Each row has a name. Each question is about the rows just above it.

[113  69  97 118 148 147 109  95  95  92 147  99  85 116  92  75 132 110
 164]  S
[116  71 102 112 154 154 112 163 118 154 154 152 149 115 112 179  98 149
  86]  P
[116  71 102  71 154  71 112  71 118  72 149  98 112 103 108  66 137 132
 146]  C
Where do [116  71 102 112 154 154 112 163 118 154 154 152 149 115 112 179  98 149
  86] appear?  P
Whose row is [113  69  97 118 148 147 109  95  95  92 147  99  85 116  92  75 132 110
 164]?  S
Whose row is [116  71 102  71 154  71 112  71 118  72 149  98 112 103 108  66 137 132
 146]?  C

[ 77 103 179 176] = G
[165 165 165 165] = Q
[182  71  71  71] = F
[ 96  71  71 130] = R
Repeated in R:  [71]
The value that Q holds more than once:  [165]
The value that F holds more than once:  [71]
[165 165 165 165] is in which row?  Q
Whose row is [ 77 103 179 176]?  G

[122 132  95  90 174 119 110 149 106 139 125 145 124 152 138 104 132]  E
[125  91  97 135 117 127 115 106 121 129  99 122 122  81 114 147 151]  Z
[134 129 147 130  72 122 129 129 128 141 115  99 129 107  97 141 129]  Y
[143 146 142 132 137 113 152 132 135 104 152  94 163 141  99  93 132]  V
[113 128 124  93 149 126 136 132 145  85 126 149  93 154 159 136 126]  T
[134  97 119  97 132 134  97  92 132 102  92 131 144 119  87 104 150]  H
[ 83 124 121 118 148 163 111 129 126 111 163 156 104 163 163 163 148]  L
[125 136 109 109 160 160 156 116 124 160 158 131 106 122 117 154 136]  U
Repeated in E:  [132]
The value that Z holds more than once:  [122]
[125  91  97 135 117 127 115 106 121 129  99 122 122  81 114 147 151] is in which row?  Z
Whose row is [143 146 142 132 137 113 152 132 135 104 152  94 163 141  99  93 132]?  V
Whose row is [125 136 109 109 160 160 156 116 124 160 158 131 106 122 117 154 136]?  U
Whose row is [ 83 124 121 118 148 163 111 129 126 111 163 156 104 163 163 163 148]?  L

[105 113 143  97  84 140 141 140 156 154 106 105 148 128 143 118 107] -> J
[ 95 108 117 127 136 143 138 124 110 112 128 119 116 128 149 108 122] -> W
[ 78 136 140  85  80 144 149 118 161 137 116 126 139 128 152 103 127] -> A
[159 146 141  92  76 116 153 120 153 153 115 126 146 126 113 126 125] -> M
[ 78  98 140  85  80 144 149 118 140 137 116 126 139 128 152 103 127] -> X
Whose row is [ 78 136 140  85  80 144 149 118 161 137 116 126 139 128 152 103 127]?  A
The row with [105 113 143  97  84 140 141 140 156 154 106 105 148 128 143 118 107] is  J
Repeated in X:  [140]

[148 149 151 143 129 107 108 124 127 148 134 136 141 137 132 128 124 144
 138 123 131 141 144] -> zapu
[130 104 101 110 121 144 139 144 145 111 122 122 122 104 123 128 160 111
 105 152 112  98 102] -> tofam
[146 118 117 122 131 105 105 124 126 142 137 137 131 138 134 128 118 123
 140 121 133 142 142] -> bupus
[138 142 143 139 131 114 123 116 121 130 134 135 121 135 132 128 123 137
 135 111 133 138 136] -> paza
[122 129 128 136 113 182 176 135 129 114 114 116 132 102 115 128 143 182
 103 136 102  95 105] -> Keni
Whose row is [122 129 128 136 113 182 176 135 129 114 114 116 132 102 115 128 143 182
 103 136 102  95 105]?  Keni
[148 149 151 143 129 107 108 124 127 148 134 136 141 137 132 128 124 144
 138 123 131 141 144] is in which row?  zapu

[144 137 140 156 125 110 139 144 137 139 125 161 104 163 128 108 111 161
 111 124 113] -> toda
[120 115 119 155 105 151 109 137 121 134 129 163 154  87 119 147 149  88
 149 127 148] -> mam
[142 136 138 119 108 112 140 135 136 134 128 114 108  69 131 113 114  82
 114 128 115] -> Befa
[106 117 113  98 142 149 115 104 116 110 128  95 154 180 126 153 149 166
 147 128 147] -> Faf
[109 115 114 131 132 154 111 118 117 119 126 136 158 161 122 151 153 150
 151 125 151] -> rizas
[144 138 139 111 106 146 145 135 136 135 143 102 152  63 143 151 146  76
 143 153 144] -> varev
[146 137 140 151 121 115 140 145 138 141 130 153 110  86 131 114 116  99
 116 131 117] -> bada
[142 144 140 101 110 137 150 124 139 128 145  92 143  72 151 147 137  80
 137 153 135] -> motef
[145 143 142 100 113 139 153 129 139 132 144  90 145  73 150 147 139  84
 138 155 137] -> nop
[107 118 114  99 121 118 116 104 117 108 116  94 116 128 121 121 119 127
 119 110 119] -> vepu
[146 141 142 117 151 104 149 134 138 134 133 110 102 158 137 111 106 159
 109 137 107] -> Goga
Which value appears more than once in motef?  [137]
Repeated in rizas:  [151]

[162 124 143 149 104 124 124 149 100 129 128 142 109 102 178 108 124 116] -> D
[143 146 125 131  95 140 138  92 114 137 128 140 107 117 123 121 111 138] -> N
[162 149 143 140 104 127 124 117 100 129 128 142 109 102 148 117  92  90] -> B
The value that B holds more than once:  [117]
Where do [162 149 143 140 104 127 124 117 100 129 128 142 109 102 148 117  92  90] appear?  B
Whose row is [162 124 143 149 104 124 124 149 100 129 128 142 109 102 178 108 124 116]?  D

[149  88 123 128 175 128] : lik
[130  77 132 138 158 129] : Puv
[140  85 125 125 141 125] : Medav
[140 126 126 126 126 140] : diras
[141 122 131 150 156 122] : reb
Which value appears more than once in reb?  [122]
The value that Medav holds more than once:  [125]
Where do [130  77 132 138 158 129] appear?  Puv
The value that lik holds more than once:  [128]
Where do [141 122 131 150 156 122] appear?  reb

[155 109 126  73 139 184 117  86 133 148 109 184 177 119 142 169  97 124
 158 141 138  73 149 131] -> suku
[158  97 132  77 124 184 117  78 133 124 109 194 177 133 142 137  97 124
 175 141 138  73 139 131] -> loz
[158  97 132  77 124 184 177  78 133 148 109 194 177 119 142 124  97  99
 133 124 131  73 139 131] -> devud
Whose row is [158  97 132  77 124 184 177  78 133 148 109 194 177 119 142 124  97  99
 133 124 131  73 139 131]?  devud
Which row holds [155 109 126  73 139 184 117  86 133 148 109 184 177 119 142 169  97 124
 158 141 138  73 149 131]?  suku
Which row holds [158  97 132  77 124 184 117  78 133 124 109 194 177 133 142 137  97 124
 175 141 138  73 139 131]?  loz

[ 82 110 113 155 125] = fov
[ 71 104 141 104 174] = gopo
[128 128 124 128 128] = seg
[188 152 139  98 121] = rasug
[130 129 135 107 141] = pivip
[137 144 137 126 128] = vuda
[ 98 104 141 113 174] = Siben
[188 156 133 127 133] = Gik
Repeated in Gik:  [133]
Which value appears more than once in vuda?  [137]
The value that seg holds more than once:  [128]
The value that gopo holds more than once:  [104]
Whose row is [188 156 133 127 133]?  Gik
Whose row is [ 82 110 113 155 125]?  fov

[128 132 133 130 131 134 129 115 130 135 131 133 127 135 114 129 128 116
 116]  venoz
[124 124 121 120 121 139 120 132 117 133 122 131 127 142 132 113 125 131
 132]  peb
[128 133 135 131 132 130 121 124 133 133 132 132 129 130 124 113 128 124
 124]  Tadup
[128 124 123 126 125 120 131 142 126 120 125 121 130 119 145 141 128 143
 141]  mekad
[126 124 122 124 124 129 136 138 123 126 124 125 127 130 139 144 127 137
 137]  gunir
[126 124 122 124 124 129 136 138 123 126 133 133 136 127 136  79 134 136
 134]  Dig
[130 134 135 133 133 134 127 122 133 135 133 135 129 135 121 125 129 122
 123]  Sak
[139 131 134 135 133 104 125 133 138 124 135 126 135  98 134 135 138 135
 132]  mafin
[138 132 135 134 132 132 127 133 137 128 133 129 134 110 134 127 136 135
 133]  kisif
[127 125 125 127 126 121 124 130 127 121 127 122 127 120 131 130 127 132
 130]  duga
Whose row is [126 124 122 124 124 129 136 138 123 126 124 125 127 130 139 144 127 137
 137]?  gunir
The row with [127 125 125 127 126 121 124 130 127 121 127 122 127 120 131 130 127 132
 130] is  duga
Whose row is [128 133 135 131 132 130 121 124 133 133 132 132 129 130 124 113 128 124
 124]?  Tadup

[145 114 139 123 140] -> Bip
[122 103 103 167 103] -> Vur
[163 163 130 102 162] -> muti
[122  95  95 177  95] -> gitu
The value that gitu holds more than once:  [95]
Repeated in muti:  [163]
The value that Vur holds more than once:  [103]

